Below is a small trained network, with its code and all its weights. Each question gives an input and a target symbol and asks what happens when units are switched off, that is, made to give their printed mean instead of their output.

import numpy as np


def w(rows, s, z=0):
    codes = np.array(rows[::2]) - 128.0
    scale = np.full(codes.shape[1], s)
    scale[-1] = z or s
    return codes * scale


def norm(h):
    return h / np.sqrt((h * h).mean(-1, keepdims=True) + 1e-5)


def f(y):
    return np.maximum(y, 0)


def softmax(a):
    e = np.exp(a - a.max(-1, keepdims=True))
    return e / e.sum(-1, keepdims=True)


def log_softmax(a):
    a = a - a.max(-1, keepdims=True)
    return a - np.log(np.exp(a).sum(-1, keepdims=True))


def net(x, mask):
    ids = ['ΔΘΠΩαβεζλμξψ'.index(c) for c in x.split()]
    T = len(ids)
    res = E[ids] + P[:T]
    u = 0
    for l in range(2):
        r = norm(res)
        for j in range(2):
            rows = slice(2 * j, 2 * j + 2)
            q, k, v = (r @ M[l][rows].T for M in (Q, K, V))
            z = softmax(np.where(np.tri(T) > 0, q @ k.T / 2**0.5, -1e9)) @ v
            o = O[l][rows]
            res = res + np.where(mask[u + j], z, o[:, -1]) @ o[:, :-1]
        u += 2
        y = f(norm(res) @ A[l][:, :-1].T + A[l][:, -1])
        res = res + np.where(mask[u : u + 4], y, B[l][:, -1]) @ B[l][:, :-1]
        u += 4
    return log_softmax(norm(res)[-1] @ U[:, :-1].T + U[:, -1])


Q, K, V, O, A, B = {}, {}, {}, {}, {}, {}
E = w([
[77,86,150],'Δ',
[117,164,173],'Θ',
[215,112,74],'Π',
[31,12,2],'Ω',
[122,160,15],'α',
[118,163,175],'β',
[127,154,51],'ε',
[116,169,174],'ζ',
[146,44,202],'λ',
[127,153,51],'μ',
[116,165,172],'ξ',
[104,17,82],'ψ',
],0.015)
P = w([
[174,23,5],'0',
[171,34,36],'1',
[160,61,66],'2',
[143,84,87],'3',
[128,101,91],'4',
[125,127,123],'5',
[96,145,151],'6',
[88,164,153],'7',
[78,165,175],'8',
[59,188,198],'9',
[45,192,210],'10',
[50,187,221],'11',
[47,187,190],'12',
],0.0033)
Q[0] = w([
[159,164,81],'L0H1',
[171,122,59],'L0H1',
[180,117,5],'L0H2',
[108,181,11],'L0H2',
],0.017)
K[0] = w([
[41,126,154],'L0H1',
[29,67,113],'L0H1',
[252,183,85],'L0H2',
[206,217,54],'L0H2',
],0.013)
V[0] = w([
[71,72,133],'L0H1',
[20,121,159],'L0H1',
[52,169,254],'L0H2',
[254,162,117],'L0H2',
],0.0088)
O[0] = w([
[110,55,254,143],'L0H1',
[137,57,101,114],'L0H1',
[187,85,71,2],'L0H2',
[186,178,158,182],'L0H2',
],0.0076,0.0093)
A[0] = w([
[2,117,59,252],'L0N1',
[212,45,43,35],'L0N2',
[59,141,60,159],'L0N3',
[188,188,160,167],'L0N4',
],0.0054,0.0036)
B[0] = w([
[59,78,254,254],'L0N1',
[132,81,89,134],'L0N2',
[204,147,191,192],'L0N3',
[66,100,194,188],'L0N4',
],0.0085,0.0059)
Q[1] = w([
[29,161,252],'L1H1',
[17,15,123],'L1H1',
[103,217,109],'L1H2',
[155,53,238],'L1H2',
],0.013)
K[1] = w([
[142,88,233],'L1H1',
[100,5,67],'L1H1',
[185,157,203],'L1H2',
[38,33,156],'L1H2',
],0.02)
V[1] = w([
[203,87,159],'L1H1',
[194,254,80],'L1H1',
[218,168,202],'L1H2',
[141,65,135],'L1H2',
],0.0094)
O[1] = w([
[211,131,118,168],'L1H1',
[74,239,183,3],'L1H1',
[254,76,126,154],'L1H2',
[142,171,148,139],'L1H2',
],0.01,0.0059)
A[1] = w([
[169,98,30,237],'L1N1',
[140,31,164,30],'L1N2',
[51,229,52,5],'L1N3',
[186,248,162,80],'L1N4',
],0.012,0.0016)
B[1] = w([
[167,251,32,160],'L1N1',
[155,56,179,255],'L1N2',
[202,93,5,149],'L1N3',
[169,171,211,234],'L1N4',
],0.011,0.007)
U = w([
[153,144,102,148],'Δ',
[155,159,93,137],'Θ',
[151,143,106,143],'Π',
[61,177,143,84],'Ω',
[143,102,138,116],'α',
[77,122,143,112],'β',
[161,198,176,184],'ε',
[145,159,101,89],'ζ',
[251,107,97,2],'λ',
[130,133,123,85],'μ',
[76,165,138,110],'ξ',
[89,160,70,214],'ψ',
],0.021,0.0072)

Each question gives the input, a string of symbols that net reads in full, and the target symbol t.
The units are the heads (2 rows each of Q, K, V and O) and the neurons (one row each of A and B). Each row of codes is followed by its name. A weight is (code - 128) times the scale printed after its matrix; where a second scale follows, it is the last column's (O, A, B and U).
mask holds one flag per unit, layer by layer, with each layer's heads first. A switched-off unit (its flag False) gives its mean, the last column of its rows in O or B, instead of its output. The means were averaged over made-up inputs and are rounded, as every weight is.
A unit's drop is (log p(t) with every unit on - log p(t) with that unit switched off) / (log p(t) with every unit on - log p(t) with every unit switched off).
The circuit of an input: a set's keep is (log p(t) with only the set's units on - log p(t) with every unit switched off) / (log p(t) with every unit on - log p(t) with every unit switched off). Starting from all 12 units, units are removed one at a time, each time the one whose removal leaves the highest keep (on an exact tie, the one counted first), for as long as the keep stays at least 0.8.
units of the circuit, in order: the units of the circuit, biggest drop first
most important unit: the unit with the biggest drop
top k neurons: the k neurons with the biggest drops, biggest first
heads that matter: for each layer, one digit per head in row order, 1 if its drop is at least 0.15 and else 0, layers parted by /
input α α ξ Ω ξ ζ, target β: units of the circuit, in order : L0H2, L1H2, L1N4
input Ω Θ α, target β: units of the circuit, in order : L1H2, L0H1
input ξ Π α, target ε: units of the circuit, in order : L0H2
input α α Ω α Θ α μ, target β: heads that matter : 00 / 01
input α ψ ε μ μ α ζ, target α: units of the circuit, in order : L1H1, L0H2
input β μ α ε, target Ω: heads that matter : 11 / 10
input ψ μ Θ α ψ ε α Θ, target α: units of the circuit, in order : L1H1, L0H2
input Π β μ Π λ μ, target λ: top 2 neurons : L0N3, L0N1
input Π Θ λ μ α ε α α ξ, target λ: units of the circuit, in order : L0H2, L1H1
input μ α λ α λ ξ λ ξ ε α, target λ: top 2 neurons : L1N1, L0N4
input β Π ξ ξ α ξ ψ Θ, target α: units of the circuit, in order : L1H1, L0H2, L0N1
input Θ λ Θ ψ α α ε λ ψ Θ α, target α: units of the circuit, in order : L0N1, L1H1, L0H1
input α ξ β Π ε Ω α β, target β: units of the circuit, in order : L0H2, L1H2, L1N4
input Π λ α α α ε, target λ: units of the circuit, in order : L1H1
input μ ψ ε α ζ λ β, target λ: units of the circuit, in order : L1H1, L0H2
input ξ Θ α Π, target ε: units of the circuit, in order : L1H1, L0H2
input ψ Π α α α ε Θ μ ε ξ α ψ ξ, target α: units of the circuit, in order : L0H2, L1H1
input ε ε ε α ε, target Ω: units of the circuit, in order : L1H1, L0H1
input λ Θ α α ε α μ, target λ: heads that matter : 10 / 10
input α μ α ξ α α μ ψ α α α β, target α: heads that matter : 01 / 10
input Π ζ α β ε λ α α Ω μ λ, target λ: units of the circuit, in order : L0H2, L1H1, L0N1
input α ζ ε Δ α, target α: heads that matter : 10 / 10
input Π μ α α Θ λ β ξ Π μ λ ε, target λ: top 4 neurons : L0N3, L0N1, L1N4, L1N1
input α Π ε, target ε: heads that matter : 00 / 10
input ζ Θ Π β Π λ ε α, target λ: heads that matter : 11 / 11
input λ λ β, target λ: heads that matter : 00 / 00
input ξ α μ Θ Π α, target ε: most important unit : L1H1
input α α β Π μ ψ Θ μ, target α: most important unit : L0H1
input β α Θ Ω β α ξ, target β: heads that matter : 01 / 01
input α α ε Π μ Ω μ, target β: heads that matter : 10 / 01
